Each row is followed by roughly how far along a hidden order it lies, from 0 to 20. A new part has a new order.
(in the rows, 128 means zero)
[137 122 147 131 147 142 123  82 124 120 188 137  99 125 122 118 119 156
  68 116 133 166 140 160  97 123 144  98 152 179 159 151 139 123 130 159
  81 115 109 160  78 125 123 191 115 127 131  98 157 162 117  33 150 131
 142 115 154 129 134  74 117 136 192 142 111 145 148  99 130 100 131 127]  10
[129 124 156  23 116 138 149  94  97  76 148 161 142 124 115 169 158 126
  86  88  63  91 189 122  22 110 135  88 131 164 165 120 156 176 157 133
 185 192 121 150 176 152 117 175 132 124 127  75 142  95 141  88  79 190
 129 149 115 110 101  88 141 118 146 137 125  98 149 102 172 167 159 120]  0
[112 122 122 123 165  86 124 114 110 147 211 149 131 109 105 150 142  89
 109 103 162 141 187 132 106  89  94 127 153 148 157 125 167 151 135  95
 163 138 129 122 195  92 138 201 120 129 113 111 151 103 137 102 157 120
 130 110 132 185 119 105 114 122  92 127  99 238 129 109 164  83 131 123]  16
[113 118 154  73 133 143  87  81  94 176 168 118 103 114 138 130 155  43
 124 109 101 126 162 143 140 115 172 109 134 112 117 158 147 153 162  77
 131 184 113 117 157 124 137 147  99 136 159 116 143 111 107  72  96 169
 121 112 117 123  82 126 141 128 215 141 136 171 140 111 161  88 160  88]  2
[144 101 122 162 171 103 148  68 135 151 230 146  91 123  92 118 160 148
  66  81 137 135 178 120  57 135 165 217 104 144 164 134 159 148 133 157
 163 176  90 101 149 129 108 146 136 123 167 154 149 150  84 211 161 160
  98 140 152 135 140  96 134 115 132 143 102 151 117 102 103 100 133 111]  0
[125 124 140  75 168 152  86  79 139 121 126 122 102 124  88 111 107 196
 119  93 118 117 127 183  84 124 162 168  97 107 123 146 135 113 163 102
 115 147 113  92 109 151  78 119 118 141 136 127 136  99 116  98  99 151
 121 103 148 123 117  77 132 129 154 168 135  52 132  78 134 164  82 164]  4
[ 56 131 130  87 189 149 111 107 112  78 187 130 162 138 130 125 124  92
  83  70 151 127 212 125 114 130 108  78 135 146 150 138 194 154 153 153
 111 157 104 170 140 125  70 192 115 152 129 180 163 127 153  88 142 154
 124  85 137 115 109  75  99 132 121 121 137 135 125 138 147 122  85 182]  9
[ 82 139 137  70 143 134  97 134 102  90 180 129 123 104 113 123 119  48
 108 122 142 155 116 124  91 137 128  54 142 167 139 117 187 144 138 164
 106 141 111 200 141 131 132 187 128 101 149 129 167 157 161  39 163 127
 165 119 123 132 134  79 135 123 145 139  79  90 142 118 167 132 182 138]  11
[149 126 130 117 154  93  75 112 111 209 134 135 111 128  98  84 118 108
  69 156 158 115  88 156  85 122 150 133 122 107 117 173 136  97 129 147
 126 135  88 112 136 125 116 156 125 122 139 155 137 142 121  96 145 147
 174 144 120 126 138  94 142 136 168 155 127 121 155  86 134 113 168 107]  19
[104 115 123 111 167 104 160 134 126 104 215 132 127 138 132 150 153 131
  27  84 133 127 204 128  50 131 135 124 149 173 150 132 145 139 109 149
 138 199  97 195  98 159 102 227 137 106 130 114 158 148 109 125 149 166
 126 136 144 130 145  61 121 136 160 134 109 167 142 133 150 117 127 130]  8
[135 131 128 128 167 103  96 125  91 182 152 150 100 117  94  93 135 130
 146 131 125 112 128 160  88 113 141  99 116 105 115 174 141 107 142 141
 110 137  98 117 116  99 144 133 125 137 130 124 117 140 118  82 173 137
 143 124 144 127 138 116 132 150 117 152 121 111 149  95 128 107 144 121]  16
[158 103 156 144 150 162 152  59 145 154 230 162 118 153 134  78 125 138
  94 113  88 163 177 121 117 117 168 238 120 111 166 168 128 168 134 158
 180 112 148  46 122  87 113  86  89 176 154 156 141 125 113 124  95 100
 106 118 138 121  75  98 111 120 174 145 175 213 137  98 131  75 100 131]  0
[142 126 129 115 157 153 117 146 140 150 160  92 129 117 134  94 111 112
 107 123 164  88 137 101 126 147 110 126 127 109  60 153 125 111 151 151
  92 149 122 121 136 139  29  75 138 139 140 139 119 132 136 121  97 169
 146  70 103  76 100 112 131 117 129 142 147 115 106 127 122 121  86 161]  1
[ 71 138 106 127 123 158 119 190 136 149 114  87  79 120 128 108 150 100
  79 109 145 165  75 110 139 122 119 103 129 153 141 151 107 157 112 134
  89 147  99 159  97 177 142 106 112 118 108 118 136 129 140 130 147 171
 214  99 111 107 104 117 124 120 143 113  85 182 120 120 115  61 109 132]  20
[128 108 140 131 154 114 165 112 144 147 208  91  88  96  98  65 162 149
 100 150 143 190  58 117 112 153 177 194 111 145 120 189  86 141 132  84
  71 145 106  50 110 114  84  10 110 148 164 111 147 127 115 130  78 130
 167  77  97 129  86 123 162 138 202 104 154 255 132  74 109  32 161 114]  12
[131 135 125 125 164 101 110 119  81 156 166 135 111 106 136 125 132  92
 171 155 124 119 173 113 114 130 114 109 129 118 121 116 145 121 127 101
 190 168 122 112 178 109 114 134 116 123 157 132 149 130 136 125 150 104
 144 121 124 145 118 155 176 144 135 110 112 127 114 117 117 113 131 110]  13
[109 126 130  73 111 142 127 131 120 141 164  97  95 120 136 131 172 112
  87 118 132 146 115 122 124  97 184  82 120 123  85 160  83 167 105 103
  78 152  97 128 139 173 115 119  99 129 123 112 137 153 144  88 122 175
 131 135 113  91  95  91 134  99 177 134  90 192 114  95 140  91 190  87]  11
[ 59 114 128  82 155 143 126  93 107 103 233 122 128 124 111 141 159  85
  60 100 134 121 155 144 112 116 149 120 119 109 134 178 143 137 117 165
 133 244  85 150  70 119 115 175 122 141 142 102 144 151 131  99 104 130
  94 150 137 125 120  72  77 134 220 126 135 118 131 132 158 120 129 124]  12
[101 144 138  57 157 143 124 162 133 138 179 109 168 139 165 123 146  75
  83 109 157  98 163  95 121 126  85 107 148 137  90 138 144 155 146 142
 161 148 114 145 163 117  85  91 131 136 133 149 137 102 169 124  87 126
 145  93  93 104 112 110 141 119 130 143  95 142 132 119 170 120 113 149]  5
[125 138 143 106 147 158 153 131 121 121 133 146 101 128 155 108 120 182
  85 146  92 133 188 102 133 130 160 127 151 149 111 105 131 131 133 149
 123 149 108 112 169 152 107  86 134 136 131 141 151 152 140 118 125 105
 154 180 162  77  94 100 144 138 177 125 111  88 128 105 125 129 129 120]  9
[115 169 139 108 180  88 117 119 124 107 175 123 123 117 140 119 134  88
 128 130 175 125  74 125 108 127 110 118 158 140 137 130 191  95 154  77
 106 138 145 137 135 136 117 188 135 164 111 148 158 137 166  63 151 128
 183  80 141 147 109  93 117 137  86 119 125 175 140 120 140  96 128 133]  9
[114 121 138 137 187  79 108  52  73 151 255 172  72  82  74 139 136  70
 121 141 135  93 205 147  36 100 147  95 162 149 128 125 194 119 177  85
 141 226 104  96 236 123 113 203 125 139 159  94 164 125 116  44 167 173
 147 120 139 154  89 103 144 145 154 126 144 227 144  73 140  64 138  77]  9
[137  92 113 132  69 139 156 150 136 154 152  99 150 155 125 119 114  79
 129 137 127 185 139  79 124  99 136 133 108 132 156 189 162 123 149 115
 116 149 147 111 155  73 190  98 135 128 116  86 133 126 122 158 124 149
 161 106 106 124 119 148 102 139 107  86 141 151 163 175 136 154 136 145]  9
[ 58 114 126 117 159 153 128 174 135 147 126 135 154 119  77 100 130 126
  54  95 117 146 137 114 108 143 142 187 115 150 156 117 130 167 126 112
 132 198  89 133 180 130 103  55 132 132 132 135 130 123 144 161 135 160
 140 149 125 110 119 105 137 137 135 124  76 121 113 107 139 102 124 143]  17
[ 95 138 128 126 131 122 110 128 118  87 168 111  87 123 146 124 112  44
 122 160 134 122 130 101 120 123 153  23 139 181 132 118 166 145 144 149
  91 141 100 195 169 188 115 213 111 124 133 146 183 129 166  62 139 173
 184 112 130 146 119  98 136 114 155 131 163 105 134  92 148 129 196 124]  14
[ 79 122 128 114 139 154 127 165 120 126 150 141 110 153 173  74 117 139
 140 140  90 128 187 109 133 139 177 130 131 113  97 130 108 153 120 152
 129 186  79 112 111 153 108 129  94 134 128 189 167 134 145 126 115 146
 166 149 133 108  88 127 143 123 190 161 176 106 142 130 140 126 156 133]  14
[ 86 124 121 122 130 154  68 155 142 109 129 137 116 138 116 127 124  56
  85 114 140 117 158 127 124  97 143 124 118 156 123 103 117 174 183 155
 131 110  85 136 130 119 110 130 120 127 122 131 145 133 165 116 135 175
 108 123 123 104 111  95 120 108 148 157 125 101 138  87 151 131 154 157]  1
